Below are the code and all the weights of a small trained network. Each question names an input and a class and asks about switching units off, where a switched-off unit gives its printed mean instead of its output.

import numpy as np


def w(rows, s, z=0):
    codes = np.array(rows[::2]) - 128.0
    scale = np.full(codes.shape[1], s)
    scale[-1] = z or s
    return codes * scale


def f(y):
    return np.maximum(y, 0)


def log_softmax(a):
    a = a - a.max(-1, keepdims=True)
    return a - np.log(np.exp(a).sum(-1, keepdims=True))


def net(x, mask):
    res = np.array(x, float).reshape(1, 6) / 4 @ E
    y = f(res @ A[0][:, :-1].T + A[0][:, -1])
    res = res + np.where(mask, y, B[0][:, -1]) @ B[0][:, :-1]
    return log_softmax(res[-1] @ U[:, :-1].T + U[:, -1])


A, B = {}, {}
E = w([
[173,45,84,2],'x0',
[199,167,139,221],'x1',
[178,125,33,157],'x2',
[84,89,31,120],'x3',
[149,64,157,153],'x4',
[120,148,142,25],'x5',
],0.0089)
A[0] = w([
[48,115,163,99,73],'neuron 1',
[90,184,104,152,112],'neuron 2',
[158,92,231,176,86],'neuron 3',
[103,5,187,83,155],'neuron 4',
[63,120,133,153,153],'neuron 5',
[64,135,179,23,145],'neuron 6',
[218,145,147,48,195],'neuron 7',
[132,193,198,147,246],'neuron 8',
[174,139,226,170,8],'neuron 9',
[134,137,132,121,24],'neuron 10',
[164,149,143,118,3],'neuron 11',
],0.021,0.0039)
B[0] = w([
[127,146,159,71,195],'neuron 1',
[108,179,138,193,180],'neuron 2',
[73,186,105,164,222],'neuron 3',
[252,118,126,218,235],'neuron 4',
[89,169,78,68,173],'neuron 5',
[171,109,144,44,253],'neuron 6',
[191,168,174,81,212],'neuron 7',
[86,144,147,21,236],'neuron 8',
[52,169,129,155,220],'neuron 9',
[106,128,149,120,129],'neuron 10',
[82,123,127,113,140],'neuron 11',
],0.024,0.017)
U = w([
[79,102,85,76,108],'0',
[152,156,180,72,142],'1',
[22,2,222,92,13],'2',
[139,163,125,143,254],'3',
[85,199,174,107,111],'4',
],0.011,0.0075)

Each question gives the input, the list of numbers given to net, and the class t.
The units are the neurons (one row each of A and B). Each row of codes is followed by its name. A weight is (code - 128) times the scale printed after its matrix; where a second scale follows, it is the last column's (A, B and U).
mask holds one flag per neuron, in row order. A switched-off neuron (its flag False) gives its mean, the last column of its row in B, instead of its output. The means were averaged over made-up inputs and are rounded, as every weight is.
A unit's drop is (log p(t) with every unit on - log p(t) with that unit switched off) / (log p(t) with every unit on - log p(t) with every unit switched off).
The circuit of an input: a set's keep is (log p(t) with only the set's units on - log p(t) with every unit switched off) / (log p(t) with every unit on - log p(t) with every unit switched off). Starting from all 11 units, units are removed one at a time, each time the one whose removal leaves the highest keep (on an exact tie, the one counted first), for as long as the keep stays at least 0.8.
units of the circuit, in order: the units of the circuit, biggest drop first
top k neurons: the k neurons with the biggest drops, biggest first
drop of u: that unit's drop, to one decimal
input [5,6,-4,4,-6,-5], class 3: units of the circuit, in order : (neuron 8)
input [-3,-8,3,-7,8,-1], class 3: top 2 neurons : (neuron 4; neuron 7)
input [-5,-7,-4,5,6,-5], class 3: units of the circuit, in order : (neuron 4; neuron 8)
input [3,6,7,7,6,1], class 0: units of the circuit, in order : (neuron 4; neuron 7)
input [-2,3,-1,7,1,-3], class 3: top 2 neurons : (neuron 8; neuron 9)
input [7,4,1,-6,-1,-7], class 4: top 2 neurons : (neuron 4; neuron 6)
input [-5,0,8,4,-8,5], class 3: top 2 neurons : (neuron 8; neuron 9)
input [-1,6,3,5,2,4], class 3: top 2 neurons : (neuron 8; neuron 6)
input [0,-4,2,3,-2,-3], class 0: top 2 neurons : (neuron 4; neuron 7)
input [-4,2,2,6,0,6], class 3: top 2 neurons : (neuron 8; neuron 9)
input [-3,5,7,3,4,-1], class 3: drop of neuron 8 : 0.4
input [-2,3,6,1,1,2], class 3: drop of neuron 9 : 0.1
input [-7,-5,-5,6,-5,3], class 1: drop of neuron 4 : -0.1
input [1,4,3,-3,0,-6], class 4: units of the circuit, in order : (neuron 4)
